Below are the code and all the weights of a small trained network. Each question names an input and a class and asks about switching units off, where a switched-off unit gives its printed mean instead of its output.

import numpy as np


def w(rows, s, z=0):
    codes = np.array(rows[::2]) - 128.0
    scale = np.full(codes.shape[1], s)
    scale[-1] = z or s
    return codes * scale


def f(y):
    return np.maximum(y, 0)


def log_softmax(a):
    a = a - a.max(-1, keepdims=True)
    return a - np.log(np.exp(a).sum(-1, keepdims=True))


def net(x, mask):
    res = np.array(x, float).reshape(1, 4) / 4 @ E
    y = f(res @ A[0][:, :-1].T + A[0][:, -1])
    res = res + np.where(mask, y, B[0][:, -1]) @ B[0][:, :-1]
    return log_softmax(res[-1] @ U[:, :-1].T + U[:, -1])


A, B = {}, {}
E = w([
[137,159,180,109],'x0',
[143,182,155,255],'x1',
[111,178,84,108],'x2',
[68,163,143,123],'x3',
],0.011)
A[0] = w([
[119,88,139,155,96],'N0',
[129,101,156,78,179],'N1',
[141,32,101,170,152],'N2',
[160,209,77,176,146],'N3',
[177,145,25,48,126],'N4',
[125,169,70,163,126],'N5',
[78,157,17,120,225],'N6',
[82,141,46,181,69],'N7',
[116,96,200,183,103],'N8',
[158,114,183,163,122],'N9',
[40,79,194,119,186],'N10',
[95,135,119,254,253],'N11',
[144,119,72,122,49],'N12',
[142,96,171,103,89],'N13',
[140,79,137,171,217],'N14',
],0.0095,0.0032)
B[0] = w([
[211,219,184,132,143],'N0',
[194,76,114,152,180],'N1',
[76,171,135,44,178],'N2',
[191,63,148,171,201],'N3',
[61,52,69,123,213],'N4',
[168,31,171,179,171],'N5',
[105,44,142,115,212],'N6',
[139,71,136,120,169],'N7',
[170,237,184,123,178],'N8',
[183,182,149,128,172],'N9',
[192,77,109,107,175],'N10',
[254,143,202,137,254],'N11',
[83,81,83,141,145],'N12',
[195,100,90,151,149],'N13',
[153,170,171,72,178],'N14',
],0.007,0.0091)
U = w([
[117,153,141,14,133],'0',
[150,137,163,100,253],'1',
[152,234,163,131,112],'2',
[150,232,181,91,3],'3',
[2,113,31,206,20],'4',
],0.0092,0.0032)

Each question gives the input, the list of numbers given to net, and the class t.
The units are the neurons (one row each of A and B). Each row of codes is followed by its name. A weight is (code - 128) times the scale printed after its matrix; where a second scale follows, it is the last column's (A, B and U).
mask holds one flag per neuron, in row order. A switched-off neuron (its flag False) gives its mean, the last column of its row in B, instead of its output. The means were averaged over made-up inputs and are rounded, as every weight is.
A unit's drop is (log p(t) with every unit on - log p(t) with that unit switched off) / (log p(t) with every unit on - log p(t) with every unit switched off).
The circuit of an input: a set's keep is (log p(t) with only the set's units on - log p(t) with every unit switched off) / (log p(t) with every unit on - log p(t) with every unit switched off). Starting from the 12 units with the biggest drops (on a tie, the unit counted first), units are removed one at a time, each time the one whose removal leaves the highest keep (on an exact tie, the one counted first), for as long as the keep stays at least 0.8.
circuit, biggest first: the units of the circuit, biggest drop first
unit that matters most: the unit with the biggest drop
top k neurons: the k neurons with the biggest drops, biggest first
drop when u is switched off: that unit's drop, to one decimal
input [-4,-1,-2,-8], class 0: circuit, biggest first	N2, N11, N3
input [-4,8,5,3], class 1: top 4 neurons	N5, N3, N7, N6
input [-5,-3,-7,-4], class 0: circuit, biggest first	N2, N11
input [-8,-4,2,-8], class 4: unit that matters most	N4
input [-5,-8,6,1], class 4: circuit, biggest first	N4, N11
input [-7,-7,2,4], class 4: top 2 neurons	N4, N11
input [-3,-5,1,-1], class 4: top 2 neurons	N11, N4
input [1,5,-2,-7], class 3: drop when N5 is switched off	0.0
input [-3,7,7,7], class 1: drop when N6 is switched off	0.2
input [-6,3,-4,-5], class 2: drop when N4 is switched off	0.1
